Here is a tiny trained network, its code and every weight. The questions are about switching its units off for an input and a target symbol, where a switched-off unit gives its printed mean instead of its output.

import numpy as np


def w(rows, s, z=0):
    codes = np.array(rows[::2]) - 128.0
    scale = np.full(codes.shape[1], s)
    scale[-1] = z or s
    return codes * scale


def norm(h):
    return h / np.sqrt((h * h).mean(-1, keepdims=True) + 1e-5)


def f(y):
    return y / 2 * (1 + np.tanh(0.7978845608 * (y + 0.044715 * y**3)))


def softmax(a):
    e = np.exp(a - a.max(-1, keepdims=True))
    return e / e.sum(-1, keepdims=True)


def log_softmax(a):
    a = a - a.max(-1, keepdims=True)
    return a - np.log(np.exp(a).sum(-1, keepdims=True))


def net(x, mask):
    ids = ['αβγδεζηθλμξπστψω'.index(c) for c in x.split()]
    T = len(ids)
    res = E[ids] + P[:T]
    q, k, v = (norm(res) @ M[0].T for M in (Q, K, V))
    z = softmax(np.where(np.tri(T) > 0, q @ k.T / 3**0.5, -1e9)) @ v
    res = res + np.where(mask[0], z, O[0][:, -1]) @ O[0][:, :-1]
    y = f(norm(res) @ A[0][:, :-1].T + A[0][:, -1])
    res = res + np.where(mask[1:9], y, B[0][:, -1]) @ B[0][:, :-1]
    return log_softmax(norm(res)[-1] @ U[:, :-1].T + U[:, -1])


Q, K, V, O, A, B = {}, {}, {}, {}, {}, {}
E = w([
[109,85,108,123,134,150,153,105,124,133,157],'α',
[99,138,106,113,170,107,201,135,93,137,177],'β',
[93,192,89,108,160,121,180,126,210,63,112],'γ',
[82,196,158,87,224,161,168,131,165,133,121],'δ',
[148,222,124,163,104,168,134,157,28,109,130],'ε',
[128,147,122,127,141,117,78,64,120,81,190],'ζ',
[187,110,77,134,157,143,117,87,130,117,131],'η',
[150,136,69,117,142,130,185,128,158,82,108],'θ',
[115,112,101,147,214,158,65,3,180,141,171],'λ',
[194,121,155,102,140,147,188,31,129,107,154],'μ',
[174,120,83,95,223,132,162,167,118,116,70],'ξ',
[97,110,199,65,121,142,85,97,76,115,228],'π',
[134,50,97,50,64,140,157,183,100,125,170],'σ',
[112,142,136,126,121,97,72,192,208,42,165],'τ',
[94,96,111,47,99,120,114,92,67,78,130],'ψ',
[126,38,161,125,74,113,158,131,110,58,148],'ω',
],0.021)
P = w([
[46,71,86,88,254,176,141,81,168,126,221],'0',
[122,93,122,114,239,75,127,88,136,144,176],'1',
[140,94,128,97,153,63,104,84,148,151,182],'2',
[139,140,91,76,118,180,170,132,176,118,160],'3',
[138,154,86,112,136,233,140,113,163,79,150],'4',
[108,105,160,179,136,61,108,135,46,105,198],'5',
[148,156,197,172,197,110,98,127,76,98,146],'6',
[133,204,159,104,111,185,136,162,114,30,203],'7',
[188,128,152,200,200,219,106,80,45,19,155],'8',
],0.0088)
Q[0] = w([
[109,148,174,172,81,9,97,111,134,218,39],'head 0',
[114,204,94,205,75,222,132,134,104,154,123],'head 0',
[113,88,144,197,213,163,168,116,78,22,160],'head 0',
],0.014)
K[0] = w([
[79,77,90,81,214,190,156,71,237,139,196],'head 0',
[188,203,129,96,133,35,134,93,170,249,154],'head 0',
[182,213,193,144,73,228,113,173,84,141,87],'head 0',
],0.011)
V[0] = w([
[116,34,160,104,131,121,67,252,199,78,121],'head 0',
[43,117,100,28,110,109,92,94,45,95,27],'head 0',
[122,77,231,140,93,130,195,62,173,95,112],'head 0',
],0.017)
O[0] = w([
[93,78,189,150,170,60,88,175,141,158,71,27],'head 0',
[93,125,131,168,77,178,98,95,85,1,26,254],'head 0',
[146,145,203,134,40,38,180,52,112,102,156,175],'head 0',
],0.016,0.0059)
A[0] = w([
[159,62,216,107,140,105,152,87,155,82,129,5],'neuron 0',
[197,120,110,153,166,202,115,148,181,86,180,222],'neuron 1',
[136,144,203,217,90,150,102,116,124,173,6,64],'neuron 2',
[135,90,152,101,131,33,113,139,123,131,57,170],'neuron 3',
[207,81,199,116,175,107,120,146,163,255,169,236],'neuron 4',
[184,133,116,215,148,174,169,61,113,55,100,237],'neuron 5',
[77,51,130,162,235,140,105,158,121,85,80,201],'neuron 6',
[127,185,37,156,133,190,59,147,59,231,63,4],'neuron 7',
],0.014,0.0015)
B[0] = w([
[122,60,90,84,226,111,107,172,169,178,172,199],'neuron 0',
[124,103,132,201,133,73,144,147,89,138,35,224],'neuron 1',
[105,60,69,195,1,183,153,96,95,120,101,194],'neuron 2',
[100,193,174,218,151,192,185,178,124,154,199,197],'neuron 3',
[93,215,108,141,13,136,54,136,160,81,78,197],'neuron 4',
[128,146,167,77,182,133,70,146,86,149,153,251],'neuron 5',
[191,142,114,19,71,93,103,94,119,170,131,209],'neuron 6',
[195,121,232,179,140,159,198,139,213,39,182,183],'neuron 7',
],0.013)
U = w([
[163,143,103,207,134,199,130,167,167,97,156,176],'α',
[112,67,102,139,169,179,163,119,147,118,137,155],'β',
[109,136,86,195,220,99,97,90,60,114,136,145],'γ',
[133,95,126,124,131,110,110,100,118,124,131,3],'δ',
[253,89,212,71,168,84,117,128,125,117,57,87],'ε',
[114,182,122,193,167,123,72,7,135,175,100,99],'ζ',
[99,53,243,223,127,104,199,89,141,100,106,153],'η',
[142,120,78,133,144,52,154,132,76,157,61,167],'θ',
[190,207,156,97,83,103,150,25,113,137,179,127],'λ',
[102,93,151,118,67,168,50,62,91,47,71,176],'μ',
[77,80,221,10,229,146,85,106,83,122,174,75],'ξ',
[91,128,102,57,160,55,156,101,163,79,77,108],'π',
[148,17,118,74,72,173,136,131,102,244,111,138],'σ',
[23,170,164,82,178,158,177,63,113,179,59,114],'τ',
[127,197,187,122,110,136,24,194,149,175,133,200],'ψ',
[55,69,57,112,121,124,99,78,183,120,167,45],'ω',
],0.0065,0.0024)

Each question gives the input, a string of symbols that net reads in full, and the target symbol t.
The units are the heads (3 rows each of Q, K, V and O) and the neurons (one row each of A and B). Each row of codes is followed by its name. A weight is (code - 128) times the scale printed after its matrix; where a second scale follows, it is the last column's (O, A, B and U).
mask holds one flag per unit, heads first, then neurons. A switched-off unit (its flag False) gives its mean, the last column of its rows in O or B, instead of its output. The means were averaged over made-up inputs and are rounded, as every weight is.
A unit's drop is (log p(t) with every unit on - log p(t) with that unit switched off) / (log p(t) with every unit on - log p(t) with every unit switched off).
The circuit of an input: a set's keep is (log p(t) with only the set's units on - log p(t) with every unit switched off) / (log p(t) with every unit on - log p(t) with every unit switched off). Starting from all 9 units, units are removed one at a time, each time the one whose removal leaves the highest keep (on an exact tie, the one counted first), for as long as the keep stays at least 0.8.
units of the circuit, in order: the units of the circuit, biggest drop first
most important unit: the unit with the biggest drop
top k neurons: the k neurons with the biggest drops, biggest first
drop of u: that unit's drop, to one decimal
input δ σ λ ξ ζ ω μ, target η: units of the circuit, in order : [head 0; neuron 3]
input ε η μ θ π, target α: units of the circuit, in order : [head 0; neuron 7]
input ξ ω ζ, target η: units of the circuit, in order : [head 0]
input β σ μ, target σ: units of the circuit, in order : [head 0; neuron 6; neuron 2; neuron 0]
input δ σ ζ τ τ τ λ τ ζ, target ψ: units of the circuit, in order : [head 0; neuron 4]
input μ μ μ τ σ μ μ σ τ, target ψ: units of the circuit, in order : [head 0; neuron 3; neuron 6]
input ζ μ τ σ, target ψ: units of the circuit, in order : [head 0; neuron 4]
input ψ ψ τ ξ γ, target ψ: units of the circuit, in order : [head 0; neuron 3; neuron 6]
input ζ τ ψ δ ω ζ δ σ, target σ: units of the circuit, in order : [head 0; neuron 6; neuron 0; neuron 2]
input ζ α ξ γ, target ε: top 2 neurons : [neuron 6; neuron 7]
input τ ζ ζ ω μ μ γ ξ, target ε: top 2 neurons : [neuron 6; neuron 7]
input ξ ζ ζ, target ε: units of the circuit, in order : [head 0; neuron 6; neuron 7; neuron 1]
input ζ μ η, target λ: top 2 neurons : [neuron 0; neuron 2]
input ζ γ μ ζ, target λ: units of the circuit, in order : [head 0]
input η ω α μ ζ δ τ ξ, target ψ: top 2 neurons : [neuron 4; neuron 3]
input δ ψ μ ζ ψ ξ ζ β, target ε: top 2 neurons : [neuron 6; neuron 7]
input μ σ γ β, target σ: top 2 neurons : [neuron 6; neuron 2]
input ω γ ξ μ β δ ε τ μ, target α: top 2 neurons : [neuron 7; neuron 6]
input τ π μ τ λ ξ ζ, target ε: top 3 neurons : [neuron 6; neuron 7; neuron 1]
input σ ψ α μ μ π θ, target ξ: most important unit : neuron 5
input τ τ γ η, target ψ: top 2 neurons : [neuron 4; neuron 3]
input λ δ μ λ π μ β, target ξ: drop of neuron 1 : 0.1
input ε τ θ μ, target α: drop of head 0 : 2.4
input ε μ μ ξ ψ, target α: drop of neuron 7 : 0.2
input ψ ω σ θ, target η: drop of neuron 5 : 0.1
